Moves between objects:
* | s w n x
Q218 | Q138 Q285 Q856 Q104
Q832 | Q860 Q820 Q510 Q212
Q907 | Q229 Q138 Q432 Q225
Q733 | Q956 Q622 Q346 Q673
Q820 | Q169 Q840 Q832 Q26
Q879 | Q812 Q833 Q463 Q600
Q749 | Q285 Q327 Q731 Q842
Q192 | Q327 Q465 Q690 Q298
Q465 | Q645 Q283 Q192 Q956
Q690 | Q749 Q192 Q842 Q366
Q821 | Q66 Q296 Q650 Q654
Q366 | Q842 Q298 Q242 Q782
Q673 | Q346 Q221 Q66 Q821
Q731 | Q218 Q749 Q104 Q421
Q225 | Q432 Q856 Q419 Q136
Q658 | Q604 Q230 Q662 Q312
Q136 | Q419 Q60 Q347 Q327
Q856 | Q907 Q218 Q225 Q60
Q812 | Q217 Q455 Q866 Q463
Q161 | Q555 Q356 Q119 Q169
Q866 | Q26 Q812 Q687 Q343
Q359 | Q682 Q604 Q833 Q96
Q119 | Q221 Q161 Q296 Q860
Q550 | Q60 Q421 Q645 Q465
Q880 | Q366 Q346 Q782 Q642
Q842 | Q731 Q690 Q421 Q242
Q687 | Q212 Q866 Q196 Q480
Q356 | Q648 Q654 Q161 Q771
Q642 | Q782 Q66 Q266 Q648
Q840 | Q771 Q741 Q820 Q217
Q514 | Q658 Q419 Q312 Q285
Q312 | Q662 Q514 Q138 Q218
Q860 | Q296 Q169 Q674 Q510
Q346 | Q298 Q733 Q880 Q66
Q771 | Q161 Q223 Q169 Q820
Q283 | Q550 Q242 Q465 Q22
Q266 | Q941 Q642 Q622 Q555
Q463 | Q866 Q879 Q343 Q814
Q104 | Q856 Q731 Q60 Q550
Q648 | Q266 Q650 Q555 Q161
Q645 | Q136 Q550 Q327 Q192
Q298 | Q690 Q956 Q366 Q880
Q66 | Q880 Q673 Q642 Q650
Q741 | Q223 Q912 Q840 Q605
Q956 | Q192 Q22 Q298 Q346
Q223 | Q356 Q576 Q771 Q840
Q419 | Q230 Q225 Q514 Q347
Q96 | Q833 Q662 Q229 Q907
Q60 | Q225 Q104 Q136 Q645
Q347 | Q514 Q136 Q285 Q749
Q455 | Q605 Q682 Q812 Q879
Q230 | Q814 Q432 Q658 Q514
Q343 | Q687 Q463 Q480 Q604
Q604 | Q480 Q814 Q359 Q662
Q600 | Q463 Q229 Q814 Q230
Q912 | Q576 Q212 Q741 Q869
Q833 | Q455 Q359 Q879 Q229
Q576 | Q654 Q510 Q223 Q741
Q510 | Q674 Q832 Q576 Q912
Q196 | Q912 Q687 Q869 Q682
Q555 | Q622 Q648 Q221 Q119
Q296 | Q673 Q119 Q821 Q674
Q285 | Q312 Q347 Q218 Q731
Q432 | Q600 Q907 Q230 Q419
Q662 | Q359 Q658 Q96 Q138
Q169 | Q119 Q771 Q860 Q832
Q941 | Q283 Q782 Q22 Q622
Q138 | Q96 Q312 Q907 Q856
Q622 | Q22 Q266 Q733 Q221
Q212 | Q510 Q26 Q912 Q196
Q869 | Q741 Q196 Q605 Q455
Q22 | Q465 Q941 Q956 Q733
Q229 | Q879 Q96 Q600 Q432
Q26 | Q832 Q217 Q212 Q687
Q217 | Q820 Q605 Q26 Q866
Q421 | Q104 Q842 Q550 Q283
Q242 | Q421 Q366 Q283 Q941
Q605 | Q840 Q869 Q217 Q812
Q221 | Q733 Q555 Q673 Q296
Q674 | Q821 Q860 Q654 Q576
Q782 | Q242 Q880 Q941 Q266
Q327 | Q347 Q645 Q749 Q690
Q682 | Q869 Q480 Q455 Q833
Q654 | Q650 Q674 Q356 Q223
Q650 | Q642 Q821 Q648 Q356
Q814 | Q343 Q600 Q604 Q658
Q480 | Q196 Q343 Q682 Q359

The rows follow the links: the fewer symbols apart two objects are, the more alike their rows tend to be.

Some objects and rows for them; each showing differs a little:
Q359	(-114, +1, -14, -37, +5, -131, +77, -86, -20, +83, +8, -26, +107, +100, -81, -70, -63, -228, -58, +220, -61, +173, -240, -123, -65, -54, -262, +124, +64, +42, +186, +66, +11, +118, -42, -102, +138, -2, -26, -6, +167, +1, +50, -60, +12, +72, +226, +9)
Q212	(+91, -82, +3, -159, -17, -285, +118, -20, +48, +84, +19, -168, +23, +26, +39, -122, -181, -153, -61, +101, +103, +35, -279, -199, +217, -75, -165, +104, -42, +12, -17, -98, +38, -17, +44, +58, -3, -15, -47, -123, +89, -122, +18, +15, -16, +38, +63, -24)
Q138	(-111, -74, +6, +57, +130, +164, +47, -37, -7, +110, +47, +137, +166, +185, +166, +0, -104, -126, -31, +123, -37, +212, +66, +88, -138, +106, -133, +206, +57, -34, +146, +153, +55, -19, -193, +37, +103, -56, +15, +60, +176, -11, -72, -67, -32, +26, +119, -39)
Q642	(0, +158, -139, +57, -21, -91, -63, +27, -29, -178, -37, -35, -257, -245, -211, +88, +74, +77, +76, -163, +1, -259, +59, -41, +63, +18, +155, -108, +77, -40, -147, -186, +22, +53, +51, -100, -102, +41, -59, -23, -177, +49, +107, +89, +19, -40, -72, +93)
Q749	(-68, -38, +1, +136, +150, +328, -53, -2, -5, +22, +40, +218, +77, +97, +178, +112, -47, +27, +5, -56, -20, +66, +295, +210, -146, +155, +40, +125, +86, -55, +40, +109, +53, -64, -172, +62, +20, -45, +5, +80, +59, +29, -81, -33, -63, -12, -38, -35)
Q869	(+43, +15, +70, -114, -150, -289, +31, +1, -12, +21, -42, -186, +47, 0, -192, -132, +85, -68, -45, +147, -33, +30, -307, -188, +50, -176, -106, -97, -99, +73, +25, -1, -91, +97, +187, -95, +39, +52, +35, -51, -16, -6, +69, -38, +89, +13, +94, +33)
Q604	(-152, +45, +5, -12, -18, -130, +52, -64, -12, +59, -20, -34, +119, +99, -154, -80, +29, -187, -21, +223, -89, +164, -228, -130, -136, -56, -217, +88, +20, +33, +184, +94, -36, +157, -23, -145, +139, +16, +5, +15, +125, +24, +53, -94, +51, +57, +226, +33)
Q510	(+227, -90, +150, -131, -156, -133, +40, +87, +38, +38, -36, -161, +27, +0, +58, -112, +33, +136, -34, -16, +83, -19, -97, -53, +163, -166, +79, -169, -214, +56, -148, -54, -81, -92, +250, +125, -72, +23, +91, -39, -88, -56, -49, +34, +59, -44, -164, -47)
Q576	(+203, -67, +129, -115, -179, -168, +1, +75, +36, -7, -48, -167, -15, -43, +15, -96, +98, +164, -13, -56, +35, -84, -123, -59, +141, -180, +95, -203, -190, +66, -146, -64, -99, -55, +262, +69, -76, +47, +87, -42, -123, -23, -13, +28, +76, -64, -139, -41)
Q856	(-242, +123, -70, +130, +81, +110, -42, -80, -43, -20, +1, +135, +17, +37, -148, +86, +102, -123, +4, +112, -138, +89, +3, +15, -276, +80, -91, +73, +144, -10, +188, +109, +16, +169, -133, -185, +124, +20, -21, +86, +79, +122, +57, -61, +10, +20, +168, +85)
Q312	(-158, -33, -39, +57, +149, +152, +34, -77, -12, +84, +37, +131, +138, +157, +111, +28, -117, -172, -25, +111, -65, +195, +45, +33, -140, +119, -173, +204, +95, -34, +164, +127, +64, +31, -222, +1, +99, -54, -32, +32, +183, -2, -37, -75, -54, +64, +137, -23)
Q161	(+111, -58, -116, -100, +44, -186, +85, +10, +32, -30, +43, -127, -134, -115, +60, -3, -219, -52, -3, -106, +172, -152, -86, -117, +313, +9, +6, +65, +43, -63, -143, -234, +112, -103, +0, +114, -105, -36, -118, -117, -43, -129, +20, +95, -37, +11, -35, -19)
Q600	(-132, +55, +63, +30, -103, -67, -28, -37, -13, +50, -56, -5, +107, +78, -180, -87, +180, -102, -35, +187, -170, +155, -172, -50, -225, -90, -137, -56, -25, +62, +150, +149, -104, +151, +63, -167, +134, +51, +78, +64, +64, +88, +40, -85, +84, +20, +150, +42)
Q298	(+16, +41, 0, +114, +46, +251, -92, +74, -29, -100, +4, +132, -81, -60, +78, +140, +94, +222, +53, -182, -14, -122, +313, +208, -54, +81, +214, -103, +13, -42, -84, -3, -3, -75, -28, +58, -89, -1, +15, +63, -131, +63, -49, +32, -41, -63, -184, -10)
Q645	(-116, +15, -117, +116, +198, +255, -2, -41, -9, +2, +48, +200, -6, +37, +111, +142, -139, -52, +14, -52, +2, +26, +243, +136, -82, +186, +11, +190, +155, -98, +82, +42, +119, -27, -257, +37, +26, -62, -55, +41, +74, +20, -34, -14, -81, +21, +14, +4)
Q842	(-190, +125, -207, +148, +170, +131, -36, -72, -51, -70, +31, +171, -119, -89, -75, +148, -46, -84, +45, -50, -46, -69, +168, +63, -129, +191, -12, +128, +241, -82, +76, -39, +109, +81, -219, -123, +25, -21, -105, +45, +24, +74, +65, -1, -71, +15, +72, +87)
Q605	(+31, +24, +30, -128, -127, -327, +64, -30, 0, +36, -31, -195, +11, -11, -177, -123, +6, -98, -37, +138, -25, +33, -315, -224, +80, -151, -132, -35, -59, +61, +24, -54, -35, +97, +121, -73, +30, +38, -6, -66, +23, -24, +71, -17, +63, +24, +115, +30)
Q866	(+112, -56, +187, -83, -204, -144, +2, +51, +25, +77, -74, -158, +123, +85, -29, -152, +156, +65, -43, +116, -70, +87, -203, -80, -18, -191, -24, -162, -195, +115, +6, +110, -164, +16, +210, +1, +17, +44, +135, +3, -6, -2, -19, -32, +97, -12, -12, -46)
Q169	(+101, +53, -8, -94, -153, -279, 0, +25, +11, -75, -29, -192, -135, -161, -177, -68, +81, +47, +3, -8, +33, -147, -184, -150, +128, -135, +25, -155, -86, +27, -115, -145, -57, +23, +191, -45, -74, +70, 0, -87, -138, -25, +73, +56, +53, -21, -44, +59)
Q218	(-232, +137, -30, +143, +26, +153, -64, -62, -47, -29, -21, +138, +15, +14, -170, +73, +138, -94, +28, +81, -152, +76, +48, +50, -308, +72, -62, +3, +122, +18, +172, +110, -29, +158, -101, -190, +94, +24, +9, +94, +30, +135, +83, -67, +22, +13, +142, +81)
Q66	(+30, +122, -74, +26, -94, -67, -71, +27, -46, -147, -24, -36, -216, -247, -171, +69, +131, +141, +64, -163, +10, -218, +56, -10, +75, -30, +181, -166, +0, -9, -147, -150, -2, +24, +106, -74, -108, +55, -41, -24, -211, +54, +85, +67, +29, -39, -113, +94)
Q674	(+68, +48, -100, -103, -78, -298, +40, -19, +8, -86, -15, -185, -178, -153, -169, -54, -61, -35, +5, -54, +74, -168, -193, -179, +220, -79, -29, -47, +23, -12, -98, -226, +43, +39, +83, -27, -63, +57, -71, -120, -86, -9, +83, +54, +3, -3, -4, +26)
Q550	(-145, +50, -152, +134, +222, +199, -3, -50, -36, -26, +56, +188, -47, +2, +82, +142, -143, -88, +42, -51, +2, -11, +201, +100, -89, +194, -3, +193, +215, -92, +85, -13, +134, +12, -245, -4, +37, -43, -104, +48, +83, +17, -10, -2, -88, +27, +34, +21)

Each walk starts at a row. The symbols on each line, taken left to right, move it on to the next object.
Each answer is a row, close to the row of the object it stands for.
start (-151, +162, -137, +166, +43, +147, -107, -41, -55, -135, -13, +129, -141, -159, -186, +146, +164, +49, +80, -98, -93, -114, +185, +101, -175, +109, +120, -50, +124, -55, +7, -19, -10, +99, -70, -156, -9, +23, -32, +81, -101, +119, +100, +35, -1, -6, -1, +103)
x s s w s w	(-98, +43, +66, +148, +20, +328, -91, -1, -25, -6, -10, +199, +93, +70, +41, +63, +156, +112, +30, -14, -117, +64, +244, +179, -274, +80, +100, -63, -8, +16, +67, +178, -65, +17, -45, -36, +39, -13, +84, +123, +5, +119, -41, -36, +14, -17, -39, -8)
s x x x s w x	(-211, +156, -189, +156, +128, +126, -53, -62, -38, -111, +29, +157, -124, -128, -148, +144, +7, -67, +55, -57, -87, -83, +148, +59, -132, +157, +30, +75, +223, -80, +61, -23, +71, +103, -178, -144, +17, +11, -102, +58, -13, +104, +98, +4, -35, +24, +90, +97)
start (+125, -100, +219, -112, -193, -110, +23, +47, +32, +96, -56, -128, +166, +143, +40, -159, +121, +77, -60, +107, -42, +142, -163, -42, -14, -162, -49, -139, -214, +94, -9, +127, -160, -7, +219, +43, +35, +29, +140, +6, +10, -23, -56, -37, +99, -25, -24, -77)
s s s n x x	(+146, -117, +22, -160, -22, -256, +128, -6, +49, +101, +37, -180, +54, +50, +99, -111, -200, -118, -61, +48, +153, +30, -220, -148, +259, -69, -140, +116, -57, +3, -40, -95, +60, -70, +51, +114, -18, -35, -39, -126, +81, -139, -21, +29, -14, +36, +45, -63)
x n s s s w	(+82, -6, -136, -118, +35, -265, +87, -24, +24, -38, +31, -145, -179, -136, -20, -9, -188, -70, -5, -86, +150, -161, -127, -148, +296, -13, -14, +72, +48, -48, -103, -228, +124, -34, +9, +32, -89, -8, -102, -118, -38, -94, +39, +98, -50, +2, -32, +14)
start (-119, -12, -56, +108, +202, +276, -30, -17, -5, +18, +71, +222, +18, +67, +179, +125, -123, -19, +5, -64, +19, +42, +267, +161, -91, +186, +30, +164, +114, -71, +67, +68, +102, -62, -225, +57, +25, -83, -27, +75, +80, +1, -56, -2, -89, +23, -20, -16)
n s s s n s x	(-82, +46, +128, +33, -120, -21, -27, -7, -22, +44, -59, +13, +147, +89, -136, -66, +210, -18, -34, +190, -169, +161, -133, -7, -251, -99, -94, -84, -83, +73, +144, +204, -148, +131, +87, -138, +116, +41, +91, +63, +45, +102, +32, -95, +87, +19, +129, +13)
x x x s x x	(-71, -18, +37, +134, +108, +352, -60, +3, -7, +23, +10, +223, +89, +105, +176, +102, +9, +82, +16, -42, -46, +86, +308, +223, -202, +133, +63, +47, +24, -32, +63, +146, +10, -44, -127, +46, +22, -44, +34, +97, +51, +32, -74, -19, -42, -20, -44, -49)
start (-189, +78, -169, +121, +192, +176, -28, -53, -35, -67, +43, +174, -83, -27, -6, +152, -104, -108, +50, -44, -11, -25, +175, +82, -83, +206, -25, +184, +243, -106, +78, -22, +132, +32, -248, -57, +25, -39, -99, +22, +67, +56, +30, 0, -70, +35, +80, +58)
s s x s x w s	(-235, +96, -87, +115, +120, +106, -4, -94, -39, +5, +14, +125, +58, +49, -117, +64, +6, -177, +4, +115, -104, +108, +8, +9, -221, +92, -152, +126, +167, -41, +220, +99, +20, +144, -185, -143, +104, -11, -34, +63, +120, +75, +53, -62, -19, +58, +207, +92)
x n s s s w	(-141, +64, +37, -4, -51, -122, -6, -61, -33, +50, -42, -27, +107, +90, -177, -67, +103, -146, -34, +235, -119, +160, -201, -115, -174, -48, -180, +17, +21, +51, +181, +126, -65, +170, +12, -167, +136, +34, +21, +30, +95, +72, +75, -89, +82, +50, +192, +52)
start (-112, +146, -66, +170, +1, +172, -127, +9, -74, -135, -29, +113, -123, -157, -145, +126, +175, +121, +85, -111, -111, -139, +220, +133, -169, +82, +172, -104, +82, -38, -23, 0, -27, +72, -23, -131, -14, +35, -24, +64, -147, +138, +67, +17, +3, -38, -49, +92)
w n s x s x	(-185, +182, -163, +150, +88, +133, -89, -43, -63, -147, +14, +138, -147, -146, -181, +170, +85, -17, +48, -69, -70, -99, +179, +46, -151, +128, +70, +5, +188, -63, +28, -18, +46, +93, -134, -169, -3, +26, -90, +65, -74, +133, +96, +8, +5, -34, +41, +108)
s w s w w	(-79, -1, +55, +122, +43, +340, -75, +12, -33, +9, +5, +205, +91, +85, +132, +101, +81, +102, +31, -30, -82, +99, +299, +236, -234, +112, +85, -25, -2, +1, +53, +171, -43, -31, -93, +27, +27, -55, +75, +125, 0, +82, -65, -61, -15, -10, -46, -28)
start (+36, -10, +106, -118, -194, -252, +25, +19, -8, +45, -71, -168, +49, +12, -159, -157, +138, -14, -37, +132, -59, +61, -288, -171, +5, -186, -74, -149, -133, +87, +20, +37, -132, +94, +208, -97, +43, +73, +60, -28, -18, +12, +35, -20, +102, -15, +51, +16)
w s s w w x w	(+34, -24, -21, -133, -68, -314, +84, -33, +22, +28, -24, -181, -5, -12, -133, -137, -53, -147, -40, +126, +49, +18, -339, -231, +146, -137, -156, +38, -35, +33, +41, -89, -17, +54, +79, -37, +15, +38, -18, -83, +40, -43, +66, -6, +30, +41, +109, +4)
x s x w s x	(+73, -17, +150, -98, -203, -191, +3, +24, +21, +39, -50, -160, +99, +48, -128, -151, +169, +28, -29, +126, -51, +67, -237, -105, -18, -210, -49, -154, -177, +104, +18, +71, -154, +73, +215, -52, +30, +51, +93, -25, -27, +20, +16, -43, +109, -12, +22, -9)
start (+68, -163, +123, -99, +4, -68, +100, -15, +42, +174, -14, -73, +205, +194, +187, -127, -133, -117, -87, +168, +25, +213, -163, -64, +34, -75, -165, +111, -86, +45, +77, +99, -8, -64, -2, +112, +74, -40, +44, -31, +190, -96, -94, -62, +6, +44, +61, -122)
w x x n w s s	(+118, -173, +163, -117, -42, -51, +80, +20, +58, +161, +20, -74, +215, +215, +201, -133, -70, -46, -80, +146, +22, +196, -144, -24, +38, -97, -109, +51, -142, +53, +37, +117, -40, -72, +78, +136, +63, -43, +74, -28, +139, -85, -94, -60, +6, +23, +22, -113)
x s w x s	(+149, -174, +179, -131, -108, -71, +56, +30, +53, +147, -28, -98, +211, +206, +175, -164, +4, +11, -84, +131, +33, +199, -143, -20, +23, -123, -76, -15, -200, +77, +22, +119, -100, -75, +113, +133, +42, -17, +121, -25, +99, -76, -115, -55, +44, -13, 0, -119)
start (-74, -50, -15, -75, +34, -126, +89, -72, +15, +115, +12, -42, +129, +123, -12, -77, -101, -240, -62, +199, +1, +172, -212, -135, -7, -25, -240, +169, +26, +31, +180, +64, +23, +71, -76, -46, +101, -12, -13, -39, +183, -59, +4, -70, -6, +70, +196, -13)
n x w w n x	(-15, -97, +142, +43, +51, +211, +11, -14, +22, +124, +13, +113, +231, +220, +201, -33, -8, -22, -46, +117, -66, +230, +78, +128, -175, +35, -93, +78, -48, +26, +125, +208, -45, -45, -78, +64, +88, -67, +86, +70, +183, +4, -119, -92, -1, +19, +34, -77)
x w s n s x	(-30, -54, +186, +33, -55, +171, -21, +19, +9, +120, -29, +77, +226, +176, +100, -77, +143, +30, -39, +137, -109, +235, +28, +117, -233, -37, -39, -52, -117, +71, +103, +257, -130, +10, +55, +12, +89, -14, +139, +118, +87, +30, -70, -97, +34, -9, +27, -51)
